a =
[[132 140 144 115 112 107 114 108 115]
 [132 141 139 123 124 146 131 134 122]
 [135 110 104 140 134 132 136 132 138]
 [134 145 147 115 117 114 116 115 116]
 [110 129 125 141 151 143 140 141 140]
 [144 114 111 129 117 130 129 133 130]
 [147 131 134 116 111 112 114 111 116]
 [149 127 125 119 114 122 119 122 118]
 [104 142 142 127 142 136 130 136 128]]
a[0,0]	132
a[1,1]	141
a[2,3]	140
a[4,8]	140
a[7,8]	118
a[6,6]	114
a[:, 5]	[107, 146, 132, 114, 143, 130, 112, 122, 136]
a[2]	[135, 110, 104, 140, 134, 132, 136, 132, 138]
a[:, 6]	[114, 131, 136, 116, 140, 129, 114, 119, 130]
a[6,1]	131
a[0,1]	140
a[0,5]	107
a[1]	[132, 141, 139, 123, 124, 146, 131, 134, 122]
a[4,6]	140
a[7,0]	149
a[7,3]	119
a[5,5]	130
a[5,8]	130
a[4,0]	110
a[:, 8]	[115, 122, 138, 116, 140, 130, 116, 118, 128]
a[3,6]	116
a[0,2]	144
a[8,1]	142
a[6,7]	111
a[1,7]	134
a[:, 1]	[140, 141, 110, 145, 129, 114, 131, 127, 142]
a[5,4]	117
a[1,8]	122
a[3,5]	114
a[5,3]	129

A =
[[136 132 124 120 130 127 131 119 122 128 102]
 [137 131 128 125 128 130 140 127 124 124 144]
 [130 130 118 134 133 134 128 128 127 121 121]]
A[0, 0] = 136
A[1, 2] = 128
A[0, 10] = 102
A[1, 5] = 130
A[1, 4] = 128
A[2, 8] = 127
A[0, 9] = 128
A[0, 3] = 120
A[0, 1] = 132
A[0] = [136, 132, 124, 120, 130, 127, 131, 119, 122, 128, 102]
A[1, 3] = 125

M =
[[122 124 124 124 125 124 123 122 122 122 109 138 106]
 [126 119 120 119 121 119 127 126 126 126 117 123 119]
 [117 130 131 130 134 129 118 117 117 117 116 147 114]
 [119 126 127 126 131 126 119 119 120 119 123 144 122]
 [117 131 134 132 136 130 119 117 117 117 128 120 133]
 [129 112 113 113 114 114 129 130 131 130 118 122 118]
 [125 118 118 118 120 119 125 125 126 126 118 147 116]
 [116 130 132 129 135 129 116 117 117 118 134 139 136]
 [127 116 115 115 117 117 126 128 128 128 120 146 118]
 [124 120 120 119 122 120 123 125 125 125 128 141 128]
 [124 122 124 121 126 121 124 125 125 125 133 126 139]
 [114 132 136 132 140 131 114 115 116 116 139 133 143]
 [119 126 129 127 131 127 120 120 119 120 123 127 125]
 [117 130 133 131 136 129 118 117 117 117 120 123 123]
 [125 119 120 119 122 120 124 125 125 125 120 152 118]]
M[-15, 0]	122
M[:, -3]	[109, 117, 116, 123, 128, 118, 118, 134, 120, 128, 133, 139, 123, 120, 120]
M[14]	[125, 119, 120, 119, 122, 120, 124, 125, 125, 125, 120, 152, 118]
M[8, -13]	127
M[-14, 3]	119
M[-12, -10]	126
M[-6, 11]	141
M[10, -6]	125
M[-1, -3]	120
M[-12, -12]	126
M[-4, 11]	133
M[-4]	[114, 132, 136, 132, 140, 131, 114, 115, 116, 116, 139, 133, 143]
M[3, 6]	119
M[9, -1]	128
M[:, -2]	[138, 123, 147, 144, 120, 122, 147, 139, 146, 141, 126, 133, 127, 123, 152]
M[-11, 3]	132
M[-11, -8]	130
M[-3, -4]	120
M[-3]	[119, 126, 129, 127, 131, 127, 120, 120, 119, 120, 123, 127, 125]
M[11, 6]	114
M[12, 4]	131
M[-12, -9]	131
M[5]	[129, 112, 113, 113, 114, 114, 129, 130, 131, 130, 118, 122, 118]
M[2]	[117, 130, 131, 130, 134, 129, 118, 117, 117, 117, 116, 147, 114]
M[-10, -6]	130
M[:, 9]	[122, 126, 117, 119, 117, 130, 126, 118, 128, 125, 125, 116, 120, 117, 125]
M[2, 5]	129
M[-14]	[126, 119, 120, 119, 121, 119, 127, 126, 126, 126, 117, 123, 119]
M[14, -4]	125
M[-14, -5]	126
M[-5, -2]	126
M[0, 6]	123
M[-11, -6]	117
M[-6]	[124, 120, 120, 119, 122, 120, 123, 125, 125, 125, 128, 141, 128]
M[-12, -11]	127
M[12, -2]	127
M[:, -9]	[125, 121, 134, 131, 136, 114, 120, 135, 117, 122, 126, 140, 131, 136, 122]

x = [124 131 129 129 126 137 137 136 125  99]
x[0] -> 124
x[2] -> 129
x[1] -> 131

W = ((127, 130, 127, 126, 132, 125, 130, 131, 129, 127), (144, 141, 134, 108, 141, 100, 137, 148, 137, 129))
W[0,0]	127
W[:, -10]	[127, 144]
W[-2,-8]	127
W[-1,7]	148
W[:, 2]	[127, 134]
W[-2,6]	130
W[1,0]	144
W[1,8]	137
W[0,4]	132
W[-2,9]	127
